Here is a tiny trained network, its code and every weight. The questions are about switching its units off for an input and a class, where a switched-off unit gives its printed mean instead of its output.

import numpy as np


def w(rows, s, z=0):
    codes = np.array(rows[::2]) - 128.0
    scale = np.full(codes.shape[1], s)
    scale[-1] = z or s
    return codes * scale


def f(y):
    return np.maximum(y, 0)


def log_softmax(a):
    a = a - a.max(-1, keepdims=True)
    return a - np.log(np.exp(a).sum(-1, keepdims=True))


def net(x, mask):
    res = np.array(x, float).reshape(1, 3) / 4 @ E
    y = f(res @ A[0][:, :-1].T + A[0][:, -1])
    res = res + np.where(mask, y, B[0][:, -1]) @ B[0][:, :-1]
    return log_softmax(res[-1] @ U[:, :-1].T + U[:, -1])


A, B = {}, {}
E = w([
[139,220,13,254,188],'x0',
[189,245,254,133,129],'x1',
[51,39,226,217,228],'x2',
],0.0083)
A[0] = w([
[118,89,45,91,94,121],'neuron 1',
[174,169,208,168,69,98],'neuron 2',
[127,232,127,196,157,120],'neuron 3',
[133,79,155,96,98,113],'neuron 4',
[106,98,180,183,184,96],'neuron 5',
[171,156,50,84,23,114],'neuron 6',
[8,87,194,196,155,106],'neuron 7',
[85,132,148,205,119,111],'neuron 8',
[149,236,210,100,145,131],'neuron 9',
[148,179,65,222,188,122],'neuron 10',
[124,101,201,19,129,120],'neuron 11',
[114,81,212,64,91,107],'neuron 12',
[107,82,228,210,192,119],'neuron 13',
[137,113,149,130,181,249],'neuron 14',
[33,17,11,110,136,114],'neuron 15',
[192,191,107,58,79,90],'neuron 16',
[104,46,154,144,222,112],'neuron 17',
[193,157,199,135,186,104],'neuron 18',
],0.011,0.018)
B[0] = w([
[127,177,191,82,213,169],'neuron 1',
[60,150,197,146,203,167],'neuron 2',
[38,87,94,80,116,187],'neuron 3',
[77,113,96,74,97,157],'neuron 4',
[150,219,117,102,91,170],'neuron 5',
[191,201,111,105,86,192],'neuron 6',
[148,217,120,101,99,197],'neuron 7',
[136,167,90,128,96,154],'neuron 8',
[90,111,214,78,237,201],'neuron 9',
[25,20,22,103,78,200],'neuron 10',
[22,71,2,102,107,192],'neuron 11',
[47,106,29,105,78,186],'neuron 12',
[180,204,89,89,88,209],'neuron 13',
[240,27,139,15,118,252],'neuron 14',
[61,164,233,51,214,212],'neuron 15',
[184,229,81,104,108,175],'neuron 16',
[174,214,98,95,127,186],'neuron 17',
[92,165,149,81,185,166],'neuron 18',
],0.0082,0.018)
U = w([
[52,78,48,114,87,117],'0',
[226,231,112,110,95,100],'1',
[92,151,223,104,243,119],'2',
[254,31,150,106,128,254],'3',
[107,136,188,179,106,100],'4',
[171,53,146,173,132,98],'5',
[157,66,126,177,126,101],'6',
],0.012,0.015)

Each question gives the input, the list of numbers given to net, and the class t.
The units are the neurons (one row each of A and B). Each row of codes is followed by its name. A weight is (code - 128) times the scale printed after its matrix; where a second scale follows, it is the last column's (A, B and U).
mask holds one flag per neuron, in row order. A switched-off neuron (its flag False) gives its mean, the last column of its row in B, instead of its output. The means were averaged over made-up inputs and are rounded, as every weight is.
A unit's drop is (log p(t) with every unit on - log p(t) with that unit switched off) / (log p(t) with every unit on - log p(t) with every unit switched off).
The circuit of an input: a set's keep is (log p(t) with only the set's units on - log p(t) with every unit switched off) / (log p(t) with every unit on - log p(t) with every unit switched off). Starting from the 12 units with the biggest drops (on a tie, the unit counted first), units are removed one at a time, each time the one whose removal leaves the highest keep (on an exact tie, the one counted first), for as long as the keep stays at least 0.8.
units of the circuit, in order: the units of the circuit, biggest drop first
top k neurons: the k neurons with the biggest drops, biggest first
drop when u is switched off: that unit's drop, to one decimal
input [-1,7,-4], class 2: units of the circuit, in order -> (neuron 9)
input [7,7,8], class 1: top 2 neurons -> (neuron 13; neuron 5)
input [-3,-3,3], class 3: top 4 neurons -> (neuron 10; neuron 3; neuron 9; neuron 14)
input [3,2,1], class 3: top 2 neurons -> (neuron 11; neuron 12)
input [-1,3,0], class 3: top 2 neurons -> (neuron 15; neuron 1)
input [-5,-4,-7], class 1: top 2 neurons -> (neuron 6; neuron 10)
input [-8,8,-7], class 0: top 3 neurons -> (neuron 11; neuron 12; neuron 15)
input [-2,-4,-4], class 1: top 2 neurons -> (neuron 9; neuron 6)
input [-6,-7,-4], class 2: top 4 neurons -> (neuron 15; neuron 1; neuron 10; neuron 3)
input [-3,-6,-7], class 1: top 2 neurons -> (neuron 6; neuron 9)
input [8,4,6], class 0: top 2 neurons -> (neuron 10; neuron 3)
input [5,-7,-5], class 2: top 2 neurons -> (neuron 15; neuron 1)
input [-3,1,3], class 3: top 3 neurons -> (neuron 10; neuron 3; neuron 14)
input [5,-8,3], class 2: units of the circuit, in order -> (neuron 15)
input [-1,7,-5], class 2: top 2 neurons -> (neuron 9; neuron 2)
input [-3,-1,0], class 3: top 2 neurons -> (neuron 10; neuron 3)
input [4,-7,-1], class 2: drop when neuron 15 is switched off -> 0.5
input [2,3,-3], class 3: drop when neuron 13 is switched off -> 0.2
input [-8,8,2], class 0: drop when neuron 11 is switched off -> 1.6
input [8,4,1], class 0: drop when neuron 1 is switched off -> 0.0
input [7,0,-5], class 0: units of the circuit, in order -> (neuron 10)
